Below are the code and all the weights of a small trained network. Each question names an input and a target symbol and asks about switching units off, where a switched-off unit gives its printed mean instead of its output.

import numpy as np


def w(rows, s, z=0):
    codes = np.array(rows[::2]) - 128.0
    scale = np.full(codes.shape[1], s)
    scale[-1] = z or s
    return codes * scale


def norm(h):
    return h / np.sqrt((h * h).mean(-1, keepdims=True) + 1e-5)


def softmax(a):
    e = np.exp(a - a.max(-1, keepdims=True))
    return e / e.sum(-1, keepdims=True)


def log_softmax(a):
    a = a - a.max(-1, keepdims=True)
    return a - np.log(np.exp(a).sum(-1, keepdims=True))


def net(x, mask):
    ids = ['δεζηθξ'.index(c) for c in x.split()]
    T = len(ids)
    res = E[ids] + P[:T]
    u = 0
    for l in range(2):
        r = norm(res)
        for j in range(3):
            rows = slice(3 * j, 3 * j + 3)
            q, k, v = (r @ M[l][rows].T for M in (Q, K, V))
            z = softmax(np.where(np.tri(T) > 0, q @ k.T / 3**0.5, -1e9)) @ v
            o = O[l][rows]
            res = res + np.where(mask[u + j], z, o[:, -1]) @ o[:, :-1]
        u += 3
    return log_softmax(norm(res)[-1] @ U[:, :-1].T + U[:, -1])


Q, K, V, O = {}, {}, {}, {}
E = w([
[188,173,111,126,175,184,143,94,74],'δ',
[113,206,92,151,132,130,49,157,56],'ε',
[81,87,101,99,191,119,157,162,120],'ζ',
[137,84,49,144,87,94,80,22,92],'η',
[173,53,118,2,145,152,108,176,157],'θ',
[115,139,133,122,100,113,185,52,212],'ξ',
],0.022)
P = w([
[134,127,133,148,33,206,175,69,101],'0',
[118,153,164,208,112,128,112,125,85],'1',
[178,109,103,131,144,194,96,26,144],'2',
[131,153,115,219,154,64,101,185,161],'3',
[174,145,142,79,194,88,168,76,96],'4',
[119,165,7,104,150,111,57,126,227],'5',
[139,160,107,118,212,13,184,134,124],'6',
],0.012)
Q[0] = w([
[98,49,137,101,162,143,98,139,146],'0.h1',
[172,130,48,79,225,45,153,127,144],'0.h1',
[168,128,124,84,129,240,72,44,110],'0.h1',
[84,143,116,203,168,104,76,120,29],'0.h2',
[213,30,151,54,106,58,65,104,97],'0.h2',
[129,187,112,2,83,121,71,144,105],'0.h2',
[135,113,190,151,116,89,50,150,147],'0.h3',
[193,148,168,125,171,41,140,111,113],'0.h3',
[69,104,75,120,238,73,142,124,146],'0.h3',
],0.0086)
K[0] = w([
[129,103,185,72,86,2,135,126,140],'0.h1',
[243,172,39,192,184,104,190,155,146],'0.h1',
[92,133,185,104,140,89,158,136,74],'0.h1',
[81,146,31,126,93,152,64,136,62],'0.h2',
[214,2,105,189,139,35,112,153,87],'0.h2',
[151,170,188,133,127,60,110,173,50],'0.h2',
[125,111,115,117,90,208,102,120,111],'0.h3',
[58,127,53,149,156,159,85,134,207],'0.h3',
[169,209,60,75,204,86,91,96,165],'0.h3',
],0.0087)
V[0] = w([
[148,49,173,93,134,168,77,142,142],'0.h1',
[83,135,181,174,82,117,97,144,187],'0.h1',
[154,173,74,99,98,145,102,89,121],'0.h1',
[127,130,94,112,177,128,117,57,159],'0.h2',
[111,47,103,172,80,192,144,124,128],'0.h2',
[131,99,108,121,236,38,68,144,144],'0.h2',
[125,228,186,81,195,113,85,152,134],'0.h3',
[173,136,237,134,132,147,159,77,103],'0.h3',
[55,210,78,63,106,225,254,117,17],'0.h3',
],0.0081)
O[0] = w([
[95,88,135,109,77,140,122,107,107,101],'0.h1',
[75,166,83,72,131,168,97,134,104,29],'0.h1',
[172,69,99,148,206,195,175,130,173,129],'0.h1',
[165,168,144,103,144,102,94,143,72,239],'0.h2',
[82,142,137,143,148,159,87,98,81,201],'0.h2',
[187,205,129,154,125,151,165,146,132,130],'0.h2',
[141,103,2,101,111,117,189,80,85,37],'0.h3',
[145,40,111,116,120,221,128,114,114,23],'0.h3',
[200,131,182,207,151,70,123,171,163,255],'0.h3',
],0.0098,0.005)
Q[1] = w([
[218,198,210,151,108,194,146,88,125],'1.h1',
[140,76,102,77,255,51,105,95,120],'1.h1',
[145,85,130,90,186,124,51,121,207],'1.h1',
[173,96,119,40,111,195,47,185,78],'1.h2',
[141,127,242,83,145,118,168,138,129],'1.h2',
[166,198,140,151,243,44,75,173,104],'1.h2',
[129,187,40,169,155,144,63,138,202],'1.h3',
[177,186,181,43,143,77,188,98,36],'1.h3',
[113,120,139,135,148,120,115,222,117],'1.h3',
],0.0089)
K[1] = w([
[103,128,91,178,152,189,148,139,145],'1.h1',
[121,202,65,107,116,35,122,148,188],'1.h1',
[196,120,123,93,147,7,173,124,109],'1.h1',
[124,88,234,237,103,101,134,79,108],'1.h2',
[68,141,70,157,133,114,101,129,154],'1.h2',
[192,204,53,48,92,27,151,63,210],'1.h2',
[161,141,100,60,140,60,213,71,73],'1.h3',
[76,115,1,137,69,84,118,183,208],'1.h3',
[112,96,125,165,124,199,120,73,128],'1.h3',
],0.0088)
V[1] = w([
[193,193,213,97,81,46,158,84,222],'1.h1',
[18,163,152,101,202,111,157,155,122],'1.h1',
[25,106,168,152,175,203,180,144,120],'1.h1',
[232,169,127,66,75,156,101,153,186],'1.h2',
[128,111,158,50,173,149,125,150,231],'1.h2',
[179,108,116,144,6,87,231,96,161],'1.h2',
[93,200,153,202,86,117,77,2,189],'1.h3',
[177,176,148,88,58,102,82,19,11],'1.h3',
[77,181,125,130,121,176,140,166,111],'1.h3',
],0.0078)
O[1] = w([
[125,149,40,50,130,188,130,85,91,253],'1.h1',
[112,62,188,142,12,129,108,111,137,183],'1.h1',
[183,139,166,176,136,185,126,146,154,95],'1.h1',
[166,80,193,131,180,189,132,113,80,115],'1.h2',
[191,114,190,43,176,79,104,196,62,161],'1.h2',
[101,113,138,201,75,254,181,193,136,77],'1.h2',
[119,124,19,116,102,234,218,173,155,215],'1.h3',
[130,81,191,132,154,116,195,111,175,70],'1.h3',
[158,91,90,220,160,82,81,125,152,48],'1.h3',
],0.0085,0.0058)
U = w([
[253,60,164,139,86,181,144,133,169,253],'δ',
[88,92,94,91,151,146,121,81,135,158],'ε',
[169,177,155,104,82,137,92,145,171,63],'ζ',
[80,156,187,75,146,219,164,87,177,52],'η',
[98,99,204,86,141,135,100,121,127,106],'θ',
[165,66,131,51,76,220,95,166,112,94],'ξ',
],0.0078,0.0035)

Each question gives the input, a string of symbols that net reads in full, and the target symbol t.
The units are the heads (3 rows each of Q, K, V and O). Each row of codes is followed by its name. A weight is (code - 128) times the scale printed after its matrix; where a second scale follows, it is the last column's (O and U).
mask holds one flag per head, layer by layer. A switched-off head (its flag False) gives its mean, the last column of its rows in O, instead of its output. The means were averaged over made-up inputs and are rounded, as every weight is.
A unit's drop is (log p(t) with every unit on - log p(t) with that unit switched off) / (log p(t) with every unit on - log p(t) with every unit switched off).
The circuit of an input: a set's keep is (log p(t) with only the set's units on - log p(t) with every unit switched off) / (log p(t) with every unit on - log p(t) with every unit switched off). Starting from all 6 units, units are removed one at a time, each time the one whose removal leaves the highest keep (on an exact tie, the one counted first), for as long as the keep stays at least 0.8.
circuit, biggest first: the units of the circuit, biggest drop first
unit that matters most: the unit with the biggest drop
which heads matter: for each layer, one digit per head in row order, 1 if its drop is at least 0.15 and else 0, layers parted by /
drop when u is switched off: that unit's drop, to one decimal
input η δ η ξ δ, target ξ: circuit, biggest first -> (0.h3; 1.h3)
input ε δ ζ, target δ: circuit, biggest first -> (0.h3)
input ξ ζ ξ ε ξ, target ε: which heads matter -> 011 / 101
input ξ θ ζ ξ, target θ: which heads matter -> 010 / 010
input δ δ ζ ξ ε, target δ: circuit, biggest first -> (0.h2; 0.h1)
input ζ θ ζ η ξ ε, target ξ: circuit, biggest first -> (1.h2; 1.h3)
input ζ ζ θ ξ ζ, target ξ: circuit, biggest first -> (1.h2; 1.h3)
input θ ξ ζ ξ η, target ξ: which heads matter -> 001 / 001
input ζ η ξ ζ δ ε, target δ: circuit, biggest first -> (0.h2; 1.h3; 0.h3)
input η ζ ζ ζ ζ ξ, target δ: circuit, biggest first -> (0.h2; 1.h2)
input δ ζ ε ζ θ, target ζ: which heads matter -> 010 / 001
input ξ ε ζ θ θ ξ, target θ: circuit, biggest first -> (1.h3; 1.h2)
input ε ζ δ ε θ δ η, target δ: which heads matter -> 110 / 010
input ε η δ ξ ε, target ξ: unit that matters most -> 1.h2
input ξ ζ ζ ξ, target ε: circuit, biggest first -> (0.h2; 0.h3)
input ζ ζ η η η ζ, target η: which heads matter -> 000 / 001
input ξ ζ ζ ζ δ ζ, target δ: circuit, biggest first -> (0.h3; 0.h1; 1.h1)
input ε ζ θ, target ζ: drop when 1.h2 is switched off -> 0.2
input ζ ξ ξ ξ η, target ξ: drop when 1.h2 is switched off -> 0.1
input θ ζ ζ ζ θ η ζ, target η: unit that matters most -> 1.h2
input θ ζ η ξ, target η: drop when 1.h2 is switched off -> -0.1
input δ ζ ζ ζ ζ, target ζ: drop when 1.h1 is switched off -> 0.0
